Below are the code and all the weights of a small trained network. Each question names an input and a target symbol and asks about switching units off, where a switched-off unit gives its printed mean instead of its output.

import numpy as np


def w(rows, s, z=0):
    codes = np.array(rows[::2]) - 128.0
    scale = np.full(codes.shape[1], s)
    scale[-1] = z or s
    return codes * scale


def f(y):
    return y / 2 * (1 + np.tanh(0.7978845608 * (y + 0.044715 * y**3)))


def softmax(a):
    e = np.exp(a - a.max(-1, keepdims=True))
    return e / e.sum(-1, keepdims=True)


def log_softmax(a):
    a = a - a.max(-1, keepdims=True)
    return a - np.log(np.exp(a).sum(-1, keepdims=True))


def net(x, mask):
    ids = ['ΓΛΞΠετψω'.index(c) for c in x.split()]
    T = len(ids)
    res = E[ids] + P[:T]
    r = res
    for j in range(3):
        rows = slice(3 * j, 3 * j + 3)
        q, k, v = (r @ M[0][rows].T for M in (Q, K, V))
        z = softmax(np.where(np.tri(T) > 0, q @ k.T / 3**0.5, -1e9)) @ v
        o = O[0][rows]
        res = res + np.where(mask[j], z, o[:, -1]) @ o[:, :-1]
    y = f(res @ A[0][:, :-1].T + A[0][:, -1])
    res = res + np.where(mask[3:19], y, B[0][:, -1]) @ B[0][:, :-1]
    return log_softmax(res[-1] @ U[:, :-1].T + U[:, -1])


Q, K, V, O, A, B = {}, {}, {}, {}, {}, {}
E = w([
[103,171,91,124],'Γ',
[42,124,174,61],'Λ',
[146,146,119,149],'Ξ',
[168,176,255,166],'Π',
[110,166,87,139],'ε',
[124,164,90,124],'τ',
[116,159,89,147],'ψ',
[109,156,94,135],'ω',
],0.026)
P = w([
[253,216,92,9],'0',
[226,68,116,166],'1',
[183,111,126,168],'2',
[166,131,138,173],'3',
[155,144,143,184],'4',
[144,154,151,182],'5',
[135,162,155,184],'6',
[129,163,161,189],'7',
[119,173,170,189],'8',
[115,173,172,193],'9',
],0.0071)
Q[0] = w([
[132,77,159,178],'head 1',
[147,255,104,69],'head 1',
[112,150,125,14],'head 1',
[70,92,63,108],'head 2',
[137,85,75,201],'head 2',
[159,238,225,239],'head 2',
[44,178,44,144],'head 3',
[117,105,91,141],'head 3',
[72,139,111,198],'head 3',
],0.0093)
K[0] = w([
[175,190,112,82],'head 1',
[153,75,169,68],'head 1',
[81,86,104,101],'head 1',
[190,118,92,90],'head 2',
[96,89,23,100],'head 2',
[58,9,173,52],'head 2',
[114,96,255,81],'head 3',
[98,224,207,170],'head 3',
[118,52,231,36],'head 3',
],0.0094)
V[0] = w([
[143,70,69,172],'head 1',
[104,123,151,248],'head 1',
[123,146,194,121],'head 1',
[114,119,45,130],'head 2',
[77,99,184,122],'head 2',
[139,144,95,207],'head 2',
[129,165,158,155],'head 3',
[16,46,125,27],'head 3',
[82,139,74,142],'head 3',
],0.012)
O[0] = w([
[213,117,137,163,2],'head 1',
[114,126,165,88,104],'head 1',
[44,146,133,40,192],'head 1',
[151,173,183,52,62],'head 2',
[137,41,105,91,176],'head 2',
[134,213,186,115,35],'head 2',
[109,106,126,164,174],'head 3',
[189,107,202,1,143],'head 3',
[159,183,108,112,112],'head 3',
],0.0087,0.0055)
A[0] = w([
[135,112,78,98,132],'neuron 1',
[169,96,216,174,84],'neuron 2',
[111,161,128,109,171],'neuron 3',
[67,131,143,162,149],'neuron 4',
[96,179,175,147,164],'neuron 5',
[154,157,38,97,151],'neuron 6',
[152,79,89,113,88],'neuron 7',
[116,85,139,52,105],'neuron 8',
[167,121,70,163,187],'neuron 9',
[93,68,111,137,106],'neuron 10',
[253,145,192,144,8],'neuron 11',
[134,189,125,68,134],'neuron 12',
[120,118,116,127,88],'neuron 13',
[139,119,205,70,154],'neuron 14',
[83,136,150,147,51],'neuron 15',
[230,104,95,134,123],'neuron 16',
],0.017,0.013)
B[0] = w([
[139,120,129,145,178],'neuron 1',
[113,117,69,160,130],'neuron 2',
[149,94,142,142,183],'neuron 3',
[144,122,135,103,233],'neuron 4',
[110,127,145,126,231],'neuron 5',
[113,112,81,164,184],'neuron 6',
[112,158,140,131,180],'neuron 7',
[133,150,180,158,252],'neuron 8',
[143,113,156,125,221],'neuron 9',
[134,111,122,124,201],'neuron 10',
[117,154,5,104,131],'neuron 11',
[159,141,150,150,195],'neuron 12',
[151,172,121,137,127],'neuron 13',
[116,122,54,115,236],'neuron 14',
[167,157,119,158,158],'neuron 15',
[113,189,122,149,168],'neuron 16',
],0.019,0.017)
U = w([
[247,98,125,100,63],'Γ',
[132,151,211,131,181],'Λ',
[52,143,83,200,124],'Ξ',
[96,73,70,95,242],'Π',
[124,162,94,124,36],'ε',
[171,134,98,120,54],'τ',
[24,183,62,129,2],'ψ',
[144,146,65,92,125],'ω',
],0.011,0.0069)

Each question gives the input, a string of symbols that net reads in full, and the target symbol t.
The units are the heads (3 rows each of Q, K, V and O) and the neurons (one row each of A and B). Each row of codes is followed by its name. A weight is (code - 128) times the scale printed after its matrix; where a second scale follows, it is the last column's (O, A, B and U).
mask holds one flag per unit, heads first, then neurons. A switched-off unit (its flag False) gives its mean, the last column of its rows in O or B, instead of its output. The means were averaged over made-up inputs and are rounded, as every weight is.
A unit's drop is (log p(t) with every unit on - log p(t) with that unit switched off) / (log p(t) with every unit on - log p(t) with every unit switched off).
The circuit of an input: a set's keep is (log p(t) with only the set's units on - log p(t) with every unit switched off) / (log p(t) with every unit on - log p(t) with every unit switched off). Starting from the 12 units with the biggest drops (on a tie, the unit counted first), units are removed one at a time, each time the one whose removal leaves the highest keep (on an exact tie, the one counted first), for as long as the keep stays at least 0.8.
circuit, biggest first: the units of the circuit, biggest drop first
most important unit: the unit with the biggest drop
top k neurons: the k neurons with the biggest drops, biggest first
which heads matter: for each layer, one digit per head in row order, 1 if its drop is at least 0.15 and else 0, layers parted by /
input Π ε Λ Ξ ε Ξ ω, target Π: circuit, biggest first -> [neuron 8; neuron 16]
input Ξ τ ψ ψ Π Ξ Ξ τ, target Λ: which heads matter -> 110
input Ξ Ξ ε Ξ Ξ ψ Ξ Ξ ε, target Λ: top 3 neurons -> [neuron 14; neuron 4; neuron 9]
input Γ ω ω Γ, target Λ: most important unit -> head 2
input Λ Π Π, target Π: circuit, biggest first -> [neuron 14; head 1]
input Γ Ξ Ξ, target Λ: which heads matter -> 111
input Ξ ω Π Λ ψ, target Π: which heads matter -> 000
input Ξ Λ Γ, target Γ: which heads matter -> 101
input Ξ ψ ψ Γ Π ε Λ ω, target Π: top 2 neurons -> [neuron 8; neuron 12]
input ω Π ψ Ξ Ξ Γ ψ, target Λ: top 4 neurons -> [neuron 4; neuron 14; neuron 6; neuron 9]
input Ξ Ξ Λ Λ Ξ ω Π Λ, target Π: which heads matter -> 011
input Π Λ Λ Γ Λ, target Π: top 2 neurons -> [neuron 14; neuron 12]
input Λ ω Ξ ε Ξ Γ ω, target ω: which heads matter -> 101
input Ξ Ξ Λ Ξ Ξ Ξ Ξ Π Ξ, target Π: which heads matter -> 011
input Λ ψ Ξ, target Ξ: top 4 neurons -> [neuron 16; neuron 4; neuron 6; neuron 7]
input Λ Ξ ψ, target ψ: most important unit -> head 3
input Ξ Ξ Π τ ε Ξ, target Λ: top 3 neurons -> [neuron 14; neuron 4; neuron 6]
input Π Λ Ξ Γ, target Π: which heads matter -> 000
input Ξ Λ ψ Λ Π ψ, target Λ: top 3 neurons -> [neuron 8; neuron 14; neuron 7]
input ω Π Λ ψ Γ Ξ Λ Λ ψ Π, target Π: which heads matter -> 010
input Ξ Ξ Ξ Λ Π Γ τ, target Π: which heads matter -> 000
input Ξ Ξ ψ τ ψ Ξ Λ Ξ τ Γ, target Γ: which heads matter -> 001
